Below is a small trained network, with its code and all its weights. Each question gives an input and a class and asks what happens when units are switched off, that is, made to give their printed mean instead of their output.

import numpy as np


def w(rows, s, z=0):
    codes = np.array(rows[::2]) - 128.0
    scale = np.full(codes.shape[1], s)
    scale[-1] = z or s
    return codes * scale


def f(y):
    return np.maximum(y, 0)


def log_softmax(a):
    a = a - a.max(-1, keepdims=True)
    return a - np.log(np.exp(a).sum(-1, keepdims=True))


def net(x, mask):
    res = np.array(x, float).reshape(1, 7) / 4 @ E
    y = f(res @ A[0][:, :-1].T + A[0][:, -1])
    res = res + np.where(mask, y, B[0][:, -1]) @ B[0][:, :-1]
    return log_softmax(res[-1] @ U[:, :-1].T + U[:, -1])


A, B = {}, {}
E = w([
[147,129,89,44,22,77,136,251,84,78,241],'x0',
[152,132,136,121,148,127,103,155,125,117,110],'x1',
[171,35,200,114,31,227,193,153,140,133,39],'x2',
[209,122,32,253,150,222,192,186,138,176,165],'x3',
[134,139,136,134,119,130,118,123,130,126,132],'x4',
[137,134,134,133,119,137,95,132,122,133,135],'x5',
[153,135,136,131,124,111,126,120,117,133,122],'x6',
],0.011)
A[0] = w([
[62,115,160,180,189,78,77,54,155,152,90,2],'N0',
[158,126,144,112,81,112,160,214,110,114,185,13],'N1',
[138,82,72,126,65,103,122,160,60,76,151,141],'N2',
[86,160,183,158,205,127,110,47,191,178,83,120],'N3',
[155,26,222,84,1,188,174,163,161,136,68,55],'N4',
[204,123,88,48,71,128,154,173,127,91,203,153],'N5',
[169,123,166,147,105,111,166,143,173,89,185,133],'N6',
[103,169,109,102,122,30,99,173,137,100,182,97],'N7',
[85,116,228,63,124,129,112,78,135,103,69,14],'N8',
[120,231,22,143,223,123,105,86,119,169,144,4],'N9',
[201,158,38,224,154,160,192,207,137,178,193,52],'N10',
[195,93,74,68,52,137,155,194,71,71,203,17],'N11',
[148,136,157,176,139,199,164,83,162,146,100,147],'N12',
[77,107,177,112,86,77,146,171,99,97,100,67],'N13',
[133,202,57,202,161,117,118,138,138,131,185,128],'N14',
[218,78,111,165,143,209,170,104,175,175,82,63],'N15',
[153,100,141,195,141,183,128,108,147,121,119,82],'N16',
[155,136,124,78,131,76,134,142,97,101,238,112],'N17',
[188,83,149,178,102,209,196,161,134,158,108,82],'N18',
[96,158,91,88,66,54,121,182,123,62,172,123],'N19',
],0.0087,0.012)
B[0] = w([
[39,167,180,64,138,58,121,128,102,108,185,184],'N0',
[144,57,87,198,140,155,109,108,108,160,114,174],'N1',
[129,190,150,117,112,107,132,109,98,92,127,208],'N2',
[129,148,122,73,220,93,83,65,92,33,92,230],'N3',
[150,141,138,73,253,71,69,39,127,32,118,252],'N4',
[93,164,134,94,147,143,127,92,132,116,177,245],'N5',
[143,144,120,118,115,174,86,101,140,99,119,166],'N6',
[65,169,186,136,89,112,181,203,89,131,131,212],'N7',
[220,27,62,247,200,232,141,104,189,148,81,188],'N8',
[169,43,30,254,153,184,176,76,167,91,109,193],'N9',
[157,112,185,53,230,33,59,10,133,66,139,244],'N10',
[202,51,81,177,236,130,128,12,183,123,51,215],'N11',
[165,99,90,179,95,143,145,183,151,130,126,209],'N12',
[72,180,165,70,159,80,149,148,119,188,199,170],'N13',
[148,131,171,53,181,117,105,108,114,75,108,216],'N14',
[110,177,125,184,37,157,188,209,151,216,132,212],'N15',
[124,134,107,132,107,135,167,165,103,125,156,171],'N16',
[119,155,129,138,57,100,177,204,149,148,133,211],'N17',
[100,120,150,194,64,140,144,186,78,234,135,217],'N18',
[71,145,139,143,86,161,103,165,121,189,136,231],'N19',
],0.0085,0.016)
U = w([
[92,189,127,16,167,65,118,57,127,94,187,69],'0',
[168,53,46,161,165,147,153,50,145,112,161,254],'1',
[87,155,76,150,2,149,206,252,133,208,189,64],'2',
],0.0096,0.006)

Each question gives the input, the list of numbers given to net, and the class t.
The units are the neurons (one row each of A and B). Each row of codes is followed by its name. A weight is (code - 128) times the scale printed after its matrix; where a second scale follows, it is the last column's (A, B and U).
mask holds one flag per neuron, in row order. A switched-off neuron (its flag False) gives its mean, the last column of its row in B, instead of its output. The means were averaged over made-up inputs and are rounded, as every weight is.
A unit's drop is (log p(t) with every unit on - log p(t) with that unit switched off) / (log p(t) with every unit on - log p(t) with every unit switched off).
The circuit of an input: a set's keep is (log p(t) with only the set's units on - log p(t) with every unit switched off) / (log p(t) with every unit on - log p(t) with every unit switched off). Starting from the 12 units with the biggest drops (on a tie, the unit counted first), units are removed one at a time, each time the one whose removal leaves the highest keep (on an exact tie, the one counted first), for as long as the keep stays at least 0.8.
units of the circuit, in order: the units of the circuit, biggest drop first
most important unit: the unit with the biggest drop
top k neurons: the k neurons with the biggest drops, biggest first
drop when u is switched off: that unit's drop, to one decimal
input [-6,-8,1,-3,-3,-7,3], class 1: most important unit => N8
input [0,2,5,1,6,-4,8], class 2: top 2 neurons => (N10, N11)
input [5,0,8,0,-6,2,0], class 0: top 3 neurons => (N4, N8, N9)
input [-1,3,4,6,-2,6,-1], class 2: top 2 neurons => (N15, N18)
input [1,7,-3,5,6,-6,-6], class 0: top 2 neurons => (N10, N8)
input [-1,4,-3,1,8,-3,7], class 1: top 3 neurons => (N10, N4, N0)
input [2,-5,-7,6,6,-1,-1], class 0: top 4 neurons => (N10, N14, N8, N11)
input [-1,3,1,-2,-2,2,-8], class 1: top 4 neurons => (N10, N0, N4, N5)
input [1,-6,-1,8,-3,-3,3], class 0: top 3 neurons => (N10, N8, N14)
input [0,-5,7,-6,8,8,-3], class 1: top 2 neurons => (N8, N10)
input [2,-7,-1,6,0,-7,1], class 0: top 3 neurons => (N10, N8, N9)
input [1,-2,-3,5,8,4,7], class 0: top 2 neurons => (N10, N8)
input [-1,7,-4,1,-6,5,-5], class 1: top 2 neurons => (N9, N4)
input [-1,-4,3,-8,-4,-8,-1], class 1: units of the circuit, in order => (N8)
input [-5,5,4,3,4,5,6], class 2: drop when N15 is switched off => 0.1
input [-3,-5,1,-6,6,-1,-1], class 1: drop when N5 is switched off => 0.2
input [1,5,-7,-6,8,-5,5], class 2: drop when N10 is switched off => 0.3
